Below are the code and all the weights of a small trained network. Each question names an input and a target symbol and asks about switching units off, where a switched-off unit gives its printed mean instead of its output.

import numpy as np


def w(rows, s, z=0):
    codes = np.array(rows[::2]) - 128.0
    scale = np.full(codes.shape[1], s)
    scale[-1] = z or s
    return codes * scale


def norm(h):
    return h / np.sqrt((h * h).mean(-1, keepdims=True) + 1e-5)


def f(y):
    return np.maximum(y, 0)


def softmax(a):
    e = np.exp(a - a.max(-1, keepdims=True))
    return e / e.sum(-1, keepdims=True)


def log_softmax(a):
    a = a - a.max(-1, keepdims=True)
    return a - np.log(np.exp(a).sum(-1, keepdims=True))


def net(x, mask):
    ids = ['αβδεηλμξπτφψ'.index(c) for c in x.split()]
    T = len(ids)
    res = E[ids] + P[:T]
    u = 0
    for l in range(2):
        q, k, v = (norm(res) @ M[l].T for M in (Q, K, V))
        z = softmax(np.where(np.tri(T) > 0, q @ k.T / 2**0.5, -1e9)) @ v
        res = res + np.where(mask[u], z, O[l][:, -1]) @ O[l][:, :-1]
        u += 1
        y = f(norm(res) @ A[l][:, :-1].T + A[l][:, -1])
        res = res + np.where(mask[u : u + 16], y, B[l][:, -1]) @ B[l][:, :-1]
        u += 16
    return log_softmax(norm(res)[-1] @ U[:, :-1].T + U[:, -1])


Q, K, V, O, A, B = {}, {}, {}, {}, {}, {}
E = w([
[128,118,155],'α',
[137,155,143],'β',
[138,186,90],'δ',
[161,151,196],'ε',
[139,114,148],'η',
[160,95,127],'λ',
[168,148,89],'μ',
[253,103,177],'ξ',
[85,103,136],'π',
[164,61,85],'τ',
[78,177,112],'φ',
[126,132,216],'ψ',
],0.033)
P = w([
[44,168,21],'0',
[60,198,83],'1',
[68,206,141],'2',
[75,215,173],'3',
[80,228,188],'4',
[80,220,204],'5',
[81,244,206],'6',
[86,251,225],'7',
[89,248,232],'8',
[97,223,240],'9',
[83,253,243],'10',
[92,227,233],'11',
],0.0023)
Q[0] = w([
[152,250,152],'0.h0',
[124,78,38],'0.h0',
],0.015)
K[0] = w([
[4,134,165],'0.h0',
[181,156,59],'0.h0',
],0.014)
V[0] = w([
[18,75,82],'0.h0',
[5,32,108],'0.h0',
],0.0031)
O[0] = w([
[170,116,97,2],'0.h0',
[125,4,235,117],'0.h0',
],0.0047,0.00084)
A[0] = w([
[147,120,129,74],'0.n0',
[214,125,102,130],'0.n1',
[71,118,122,137],'0.n2',
[127,90,94,62],'0.n3',
[140,142,157,119],'0.n4',
[63,145,171,30],'0.n5',
[169,172,136,104],'0.n6',
[143,169,150,2],'0.n7',
[215,89,159,179],'0.n8',
[101,203,103,37],'0.n9',
[140,209,113,98],'0.n10',
[130,45,140,123],'0.n11',
[179,124,188,51],'0.n12',
[121,170,124,35],'0.n13',
[134,250,173,177],'0.n14',
[189,85,228,226],'0.n15',
],0.014,0.004)
B[0] = w([
[137,153,143,131],'0.n0',
[92,181,210,156],'0.n1',
[184,77,255,136],'0.n2',
[215,111,136,135],'0.n3',
[123,89,58,153],'0.n4',
[144,138,148,145],'0.n5',
[213,139,79,147],'0.n6',
[165,101,86,134],'0.n7',
[152,187,41,201],'0.n8',
[90,114,96,139],'0.n9',
[172,90,142,146],'0.n10',
[81,90,68,161],'0.n11',
[79,141,62,179],'0.n12',
[110,113,101,132],'0.n13',
[126,17,74,193],'0.n14',
[128,97,58,251],'0.n15',
],0.008,0.016)
Q[1] = w([
[76,208,175],'1.h0',
[115,5,84],'1.h0',
],0.017)
K[1] = w([
[2,96,22],'1.h0',
[159,206,254],'1.h0',
],0.0098)
V[1] = w([
[253,149,141],'1.h0',
[199,248,110],'1.h0',
],0.0066)
O[1] = w([
[193,109,2,250],'1.h0',
[114,168,152,99],'1.h0',
],0.0082,0.0018)
A[1] = w([
[173,97,127,46],'1.n0',
[67,128,102,2],'1.n1',
[157,111,196,100],'1.n2',
[69,131,148,93],'1.n3',
[128,65,104,192],'1.n4',
[150,164,188,107],'1.n5',
[74,126,161,93],'1.n6',
[107,121,201,153],'1.n7',
[15,235,126,25],'1.n8',
[150,250,108,182],'1.n9',
[189,123,71,178],'1.n10',
[194,105,105,170],'1.n11',
[75,162,139,118],'1.n12',
[74,146,125,12],'1.n13',
[23,156,108,99],'1.n14',
[93,52,177,204],'1.n15',
],0.014,0.0039)
B[1] = w([
[157,108,122,145],'1.n0',
[200,158,51,136],'1.n1',
[95,95,135,133],'1.n2',
[182,141,183,135],'1.n3',
[51,101,201,226],'1.n4',
[220,109,62,129],'1.n5',
[90,133,152,136],'1.n6',
[123,55,87,138],'1.n7',
[117,201,185,130],'1.n8',
[67,65,217,147],'1.n9',
[98,182,171,251],'1.n10',
[148,167,191,211],'1.n11',
[39,122,241,131],'1.n12',
[184,157,104,129],'1.n13',
[254,162,76,144],'1.n14',
[149,192,187,161],'1.n15',
],0.0096,0.012)
U = w([
[124,144,126,53],'α',
[36,86,120,2],'β',
[55,244,132,64],'δ',
[216,74,111,145],'ε',
[114,141,128,41],'η',
[124,136,122,111],'λ',
[216,207,104,133],'μ',
[155,147,80,243],'ξ',
[115,100,200,206],'π',
[158,2,121,50],'τ',
[152,225,173,138],'φ',
[129,139,129,45],'ψ',
],0.019,0.0077)

Each question gives the input, a string of symbols that net reads in full, and the target symbol t.
The units are the heads (2 rows each of Q, K, V and O) and the neurons (one row each of A and B). Each row of codes is followed by its name. A weight is (code - 128) times the scale printed after its matrix; where a second scale follows, it is the last column's (O, A, B and U).
mask holds one flag per unit, layer by layer, with each layer's heads first. A switched-off unit (its flag False) gives its mean, the last column of its rows in O or B, instead of its output. The means were averaged over made-up inputs and are rounded, as every weight is.
A unit's drop is (log p(t) with every unit on - log p(t) with that unit switched off) / (log p(t) with every unit on - log p(t) with every unit switched off).
The circuit of an input: a set's keep is (log p(t) with only the set's units on - log p(t) with every unit switched off) / (log p(t) with every unit on - log p(t) with every unit switched off). Starting from the 12 units with the biggest drops (on a tie, the unit counted first), units are removed one at a time, each time the one whose removal leaves the highest keep (on an exact tie, the one counted first), for as long as the keep stays at least 0.8.
units of the circuit, in order: the units of the circuit, biggest drop first
most important unit: the unit with the biggest drop
top k neurons: the k neurons with the biggest drops, biggest first
top k neurons in layer l: the k neurons of layer l with the biggest drops, biggest first
drop when u is switched off: that unit's drop, to one decimal
input φ ξ ε, target ξ: most important unit => 0.n14
input ε η λ, target δ: units of the circuit, in order => 0.n14, 0.n1
input δ τ τ ψ φ, target φ: units of the circuit, in order => 0.n15, 0.n8, 1.n14, 0.n2
input β μ β ψ τ ξ η φ, target ξ: top 3 neurons => 0.n14, 0.n1, 0.n10
input ξ π η τ ψ β φ μ δ, target μ: top 3 neurons => 0.n1, 0.n6, 0.n10
input π ξ α ε, target ξ: top 2 neurons => 0.n14, 0.n15
input η λ ψ η ψ ψ τ α ψ β φ, target φ: units of the circuit, in order => 0.n15, 1.n14, 0.n8, 0.n2
input μ μ μ η η τ ε δ β π δ, target π: top 2 neurons => 0.n2, 0.n8
input μ τ ε τ, target μ: top 4 neurons => 0.n14, 0.n15, 0.n3, 0.n12
input π λ β α ψ ξ ε π δ ψ η τ, target π: top 3 neurons => 0.n2, 0.n15, 0.n12
input π λ τ τ μ ψ δ, target μ: top 3 neurons in layer 0 => 0.n10, 0.n14, 0.n6
input η π φ α η τ η τ η ε, target π: top 3 neurons => 0.n14, 0.n15, 0.n2
input η μ τ η λ τ ξ α φ, target ξ: top 4 neurons in layer 0 => 0.n14, 0.n1, 0.n10, 0.n9
input ε η π η τ δ η δ η ε π, target π: most important unit => 0.n2
input ξ ε δ δ ε μ, target φ: top 2 neurons in layer 0 => 0.n15, 0.n1
input β η π δ, target π: top 4 neurons in layer 0 => 0.n8, 0.n15, 0.n10, 0.n14
input β μ λ μ ε β ε ε τ φ ε, target μ: top 2 neurons in layer 1 => 1.n10, 1.n11
input ξ ε μ η μ η α η τ β, target τ: top 2 neurons => 0.n14, 0.n8
input μ ε μ η φ, target μ: top 3 neurons => 1.n14, 0.n15, 0.n14
input η η ψ δ η π ε η τ λ ψ μ, target φ: top 2 neurons in layer 1 => 1.n4, 1.n9
input τ μ λ ε, target μ: most important unit => 1.h0
input φ λ η λ η λ μ φ η τ, target μ: drop when 0.n15 is switched off => 0.4
input δ μ η η τ φ, target μ: drop when 0.n2 is switched off => 0.1
input π ε β, target τ: drop when 0.n14 is switched off => 0.4
